Each row has a name. Each piece below is followed by the name of the row it came from, unless a question asks for something else. Each question is about the rows just above it. Places in a row count from 0.

[  0  18  -4 -11 -16  -9   6   2   1  11 -15  43  -2   4  13   0   6   6
  15   4  17 -30  17  -4  -7  26  17 -22   4 -12  -3 -22  10  30   7   0
  34   3  -3  -6  -2 -23  -3 -13 -13  -1 -23   4 -18 -15  -6  -2  32   6
  16  18 -11   4 -27  -8  15] = z_53
[ -8   2   6   7 -18  -2  17  -2  -7  10 -20  51  10  21  -7  -1   4   4
  22  17   7 -32   5  14  -6  27  29 -25 -18  -8   6 -25  11  23   3   5
  38 -21  -3 -18   7  -1   5 -19  -4  12 -27  -8 -28  -9  -3  14  30  31
  21  29 -15  15 -14  -9  20] = z_132
[ 10  16 -14 -22 -22 -15   0   6  -8  15 -18  29  -6  -6  20   0   5   8
  12  -7  26 -18  17 -19  -9  23   7 -12  22  -7  -6 -22   4  29   7   0
  28  19   1   2  -8 -34  -3  -2 -15 -12 -17   9  -3 -13  -4  -5  29 -19
   6  13 -11  -7 -27  -7   6] = z_306
Which row holds [ 10  16 -14 -22 -22 -15   0   6  -8  15 -18  29  -6  -6  20   0   5   8
  12  -7  26 -18  17 -19  -9  23   7 -12  22  -7  -6 -22   4  29   7   0
  28  19   1   2  -8 -34  -3  -2 -15 -12 -17   9  -3 -13  -4  -5  29 -19
   6  13 -11  -7 -27  -7   6]?
z_306
[12] with +1 step of 1 on every entry:
[13]
Move every entry of [-15  -6  -2] by +1 step of 1.
[-14  -5  -1]

[-22 -21   1  -9]  z_772
[  5 -22  39 -15]  z_390
[-15   3 -22  44]  z_670
[5] with +1 step of 1 on every entry:
[6]
Shared by z_390 and z_772:
[-22]
The one value in z_670 and z_772:
[-22]
The one value in z_772 and z_390:
[-22]
[-22 -21] begins in row and place
z_772, 0

[-15   2  11 -22   2   4 -11 -23   2] = z_442
[ -5 -44 -44  13  13 -33 -30  -8 -43] = z_857
[-31 -14 -27  29 -11 -19 -28 -19 -18] = z_958
[-26   6   5 -44 -15   3   4 -34   2] = z_882
[ -6   8   4 -31 -33   6  25 -11   4] = z_869
Shift each entry of [2 4] by +1 times 1:
[3 5]
The one value in z_857 and z_882:
[-44]
Row and place where [-15   2  11 -22] starts:
z_442, 0
[  8   4 -31 -33   6  25 -11   4] begins in row and place
z_869, 1

[-32 -15 -24 -43 -17  -3 -19 -44 -15  35 -39   4 -13 -20 -14 -37 -27  27] = z_576
[-13 -19  -8  25  20 -16  -9   2  18 -18 -17 -18 -14   0 -17 -13   8  -3] = z_862
[ -5   1  30  21 -28 -25  -9  -9 -15 -14  -2 -30  30 -15 -14 -13 -38 -40] = z_893
[-18  15 -21 -20 -10 -12  21  12 -16 -13 -10  19 -28  20  21  18  16  -9] = z_332
[-19  23  -7 -10 -14 -20  25  15 -20 -16  -9  18 -17  22  26  22  10 -18] = z_337
[-34 -12 -19 -40 -20  -6 -19 -45 -19  33 -40   4  -9  24 -13 -36 -30  22] = z_293
[-17  18 -17 -15  -5 -17  24  18 -15 -19  -9  21 -28  24  25  24  20 -11] = z_745
[ -8  14  -1 -15 -36   4   0 -23 -33  25  -5  16   7 -11  10  -4 -27   3] = z_956
The row with [-18  15 -21 -20 -10 -12  21  12 -16 -13 -10  19 -28  20  21  18  16  -9] is
z_332
Move every entry of [-19 -45] by -1 step of 1.
[-20 -46]
[-25  -9  -9 -15] with +1 step of 1 on every entry:
[-24  -8  -8 -14]

[  0 -20  38 -23 -15  15   1 -21] : z_910
[ 28  10  21 -36  18 -33 -13  18] : z_529
[-20  20 -49 -35  23  58   7  18] : z_585
The one value in z_910 and z_585:
[-20]
Where does [ 20 -49 -35] start? Give its row and place.
z_585, 1

